Below are the code and all the weights of a small trained network. Each question names an input and a target symbol and asks about switching units off, where a switched-off unit gives its printed mean instead of its output.

import numpy as np


def w(rows, s, z=0):
    codes = np.array(rows[::2]) - 128.0
    scale = np.full(codes.shape[1], s)
    scale[-1] = z or s
    return codes * scale


def norm(h):
    return h / np.sqrt((h * h).mean(-1, keepdims=True) + 1e-5)


def f(y):
    return np.maximum(y, 0)


def softmax(a):
    e = np.exp(a - a.max(-1, keepdims=True))
    return e / e.sum(-1, keepdims=True)


def log_softmax(a):
    a = a - a.max(-1, keepdims=True)
    return a - np.log(np.exp(a).sum(-1, keepdims=True))


def net(x, mask):
    ids = ['ζηλμπψ'.index(c) for c in x.split()]
    T = len(ids)
    res = E[ids] + P[:T]
    r = norm(res)
    for j in range(2):
        rows = slice(4 * j, 4 * j + 4)
        q, k, v = (r @ M[0][rows].T for M in (Q, K, V))
        z = softmax(np.where(np.tri(T) > 0, q @ k.T / 4**0.5, -1e9)) @ v
        o = O[0][rows]
        res = res + np.where(mask[j], z, o[:, -1]) @ o[:, :-1]
    y = f(norm(res) @ A[0][:, :-1].T + A[0][:, -1])
    res = res + np.where(mask[2:10], y, B[0][:, -1]) @ B[0][:, :-1]
    return log_softmax(norm(res)[-1] @ U[:, :-1].T + U[:, -1])


Q, K, V, O, A, B = {}, {}, {}, {}, {}, {}
E = w([
[121,116,143,56,108,161,169,165,92,72,210,119],'ζ',
[63,124,144,72,65,171,147,53,113,155,126,69],'η',
[119,7,121,74,86,170,109,157,122,151,99,99],'λ',
[75,155,179,69,108,177,83,96,179,93,118,168],'μ',
[53,138,100,92,130,63,42,178,126,124,164,113],'π',
[162,138,134,87,110,96,170,123,106,212,123,175],'ψ',
],0.018)
P = w([
[137,82,4,25,216,215,155,44,134,90,191,134],'0',
[105,120,194,90,224,176,59,88,71,182,154,115],'1',
[23,20,83,118,139,127,195,59,58,101,120,192],'2',
[118,101,180,37,180,73,126,110,109,142,125,130],'3',
[37,47,84,105,96,112,208,84,119,91,134,197],'4',
[131,151,176,76,146,87,114,132,95,131,111,105],'5',
[64,55,104,119,61,94,189,92,169,97,172,199],'6',
[143,176,175,115,120,81,106,129,105,128,102,90],'7',
[90,70,109,130,58,101,193,127,208,95,159,199],'8',
[145,190,169,115,106,91,116,160,137,119,92,72],'9',
[100,101,83,132,16,133,160,153,227,115,169,182],'10',
[151,215,166,126,113,166,92,216,155,119,96,55],'11',
],0.011)
Q[0] = w([
[143,86,45,254,163,76,212,77,133,152,136,204],'h0',
[119,51,91,119,79,158,127,96,127,77,127,103],'h0',
[115,133,78,241,135,172,118,83,160,74,138,151],'h0',
[124,151,125,204,123,180,122,174,89,97,164,45],'h0',
[39,157,127,104,79,163,101,179,129,153,110,105],'h1',
[76,47,160,45,17,139,167,169,137,76,189,182],'h1',
[104,125,117,112,169,103,117,176,118,165,131,140],'h1',
[96,126,42,203,103,94,146,148,114,148,137,195],'h1',
],0.0098)
K[0] = w([
[70,55,172,70,254,169,135,14,18,121,187,180],'h0',
[110,141,148,140,124,116,90,113,115,24,149,175],'h0',
[74,80,52,69,237,184,127,97,62,68,201,72],'h0',
[156,161,88,40,92,195,122,101,174,73,136,45],'h0',
[193,155,93,156,57,194,183,176,193,133,139,119],'h1',
[117,145,211,192,54,64,161,181,145,112,97,85],'h1',
[169,138,117,135,142,103,183,135,88,123,160,158],'h1',
[91,73,169,67,123,235,142,91,155,101,78,149],'h1',
],0.0085)
V[0] = w([
[203,74,84,149,173,131,78,194,130,81,124,166],'h0',
[147,199,119,124,124,74,102,134,150,177,114,255],'h0',
[184,151,102,130,87,126,192,136,86,191,175,100],'h0',
[86,188,77,145,137,89,124,179,129,48,240,80],'h0',
[129,32,159,94,173,104,109,128,101,200,133,110],'h1',
[99,170,60,127,115,136,88,89,151,175,101,181],'h1',
[85,158,172,132,82,106,181,161,93,164,155,88],'h1',
[87,149,166,143,72,88,126,68,150,145,106,70],'h1',
],0.009)
O[0] = w([
[110,89,87,48,96,88,129,59,146,130,85,17,25],'h0',
[189,138,114,13,103,180,41,201,145,78,89,172,124],'h0',
[104,136,59,112,69,57,193,212,75,140,76,152,56],'h0',
[177,58,232,169,114,49,192,107,103,84,72,119,178],'h0',
[210,207,131,146,62,116,139,138,128,45,90,79,254],'h1',
[86,60,178,66,108,139,177,210,75,138,86,141,64],'h1',
[160,157,102,59,157,138,118,2,91,147,135,131,212],'h1',
[94,68,100,68,145,135,167,137,166,141,166,23,114],'h1',
],0.0077,0.0059)
A[0] = w([
[154,93,168,91,77,149,174,91,117,165,117,136,102],'n0',
[127,145,143,118,55,114,171,147,199,135,204,178,246],'n1',
[140,79,47,145,85,145,211,95,128,130,112,245,122],'n2',
[88,51,88,167,100,189,120,103,188,77,98,148,70],'n3',
[122,107,143,106,69,160,174,105,94,102,111,154,198],'n4',
[129,140,146,143,163,131,177,133,122,124,121,217,2],'n5',
[127,51,124,178,82,107,198,105,156,80,147,185,128],'n6',
[69,162,80,177,186,72,105,152,124,153,169,86,65],'n7',
],0.011,0.0054)
B[0] = w([
[141,111,115,60,134,138,50,113,102,127,76,156,191],'n0',
[107,27,90,138,143,132,144,167,198,149,98,122,255],'n1',
[207,82,202,122,170,144,41,79,184,48,149,18,192],'n2',
[147,95,76,130,82,88,245,189,213,168,193,139,177],'n3',
[175,133,131,177,199,64,144,182,185,161,97,115,237],'n4',
[68,187,245,115,228,149,110,169,143,141,77,254,138],'n5',
[52,196,43,104,31,207,98,159,98,158,151,176,229],'n6',
[97,117,159,31,206,47,153,184,87,95,24,111,145],'n7',
],0.0098)
U = w([
[77,191,112,47,77,167,115,171,42,129,73,210,213],'ζ',
[178,96,209,157,212,90,94,130,141,82,53,105,33],'η',
[75,145,76,84,192,141,170,64,103,140,112,60,82],'λ',
[116,164,143,135,108,254,29,36,150,128,167,135,3],'μ',
[91,168,197,162,192,134,207,153,160,178,131,219,71],'π',
[215,174,82,208,82,100,210,121,111,139,147,95,213],'ψ',
],0.0094,0.0028)

Each question gives the input, a string of symbols that net reads in full, and the target symbol t.
The units are the heads (4 rows each of Q, K, V and O) and the neurons (one row each of A and B). Each row of codes is followed by its name. A weight is (code - 128) times the scale printed after its matrix; where a second scale follows, it is the last column's (O, A, B and U).
mask holds one flag per unit, heads first, then neurons. A switched-off unit (its flag False) gives its mean, the last column of its rows in O or B, instead of its output. The means were averaged over made-up inputs and are rounded, as every weight is.
A unit's drop is (log p(t) with every unit on - log p(t) with that unit switched off) / (log p(t) with every unit on - log p(t) with every unit switched off).
The circuit of an input: a set's keep is (log p(t) with only the set's units on - log p(t) with every unit switched off) / (log p(t) with every unit on - log p(t) with every unit switched off). Starting from all 10 units, units are removed one at a time, each time the one whose removal leaves the highest keep (on an exact tie, the one counted first), for as long as the keep stays at least 0.8.
circuit, biggest first: the units of the circuit, biggest drop first
unit that matters most: the unit with the biggest drop
top k neurons: the k neurons with the biggest drops, biggest first
which heads matter: for each layer, one digit per head in row order, 1 if its drop is at least 0.15 and else 0, layers parted by /
drop when u is switched off: that unit's drop, to one decimal
input π λ ζ ψ μ π η η μ η η, target λ: unit that matters most -> h1
input ζ λ ζ, target ψ: top 3 neurons -> (n4; n6; n2)
input ψ μ π ψ π η π π ζ ζ, target η: which heads matter -> 10
input ζ μ ζ ζ ζ ζ ζ ζ ψ ζ ψ, target μ: circuit, biggest first -> (n2; h1)
input μ λ η λ ζ ψ π λ, target ζ: top 2 neurons -> (n2; n1)
input η ψ ζ ζ π π λ μ, target η: which heads matter -> 00
input ζ ζ ζ ζ, target ψ: circuit, biggest first -> (h1; h0)
input η π μ ζ λ ζ ψ ζ ψ λ ζ ζ, target λ: which heads matter -> 10
input η μ λ ζ λ η, target λ: which heads matter -> 10
input λ η ζ, target μ: circuit, biggest first -> (n6; n2)
input π ζ π λ ζ ζ π η, target η: which heads matter -> 10
input π ζ π, target μ: top 4 neurons -> (n4; n3; n6; n1)
input ψ μ π η π, target λ: top 2 neurons -> (n2; n0)
input π ψ ψ λ η λ ψ λ ζ ζ ψ π, target ζ: circuit, biggest first -> (h0)
input π μ η μ ζ, target μ: which heads matter -> 00
input λ η λ π λ λ λ, target ψ: which heads matter -> 01
input ψ π π ψ π ζ λ ζ, target λ: which heads matter -> 11
input ζ ζ λ ψ μ π μ ζ π μ, target η: which heads matter -> 10
input ψ ζ λ η η ζ, target π: which heads matter -> 10
input η ζ ζ π η η π, target λ: circuit, biggest first -> (h1)
input λ ψ ζ ζ, target ζ: drop when h0 is switched off -> 3.4
input π ψ ψ λ ζ π π ζ π, target μ: drop when n2 is switched off -> -0.1
input π ζ ψ λ π λ λ ζ ζ ζ ζ η, target π: drop when h0 is switched off -> 1.4
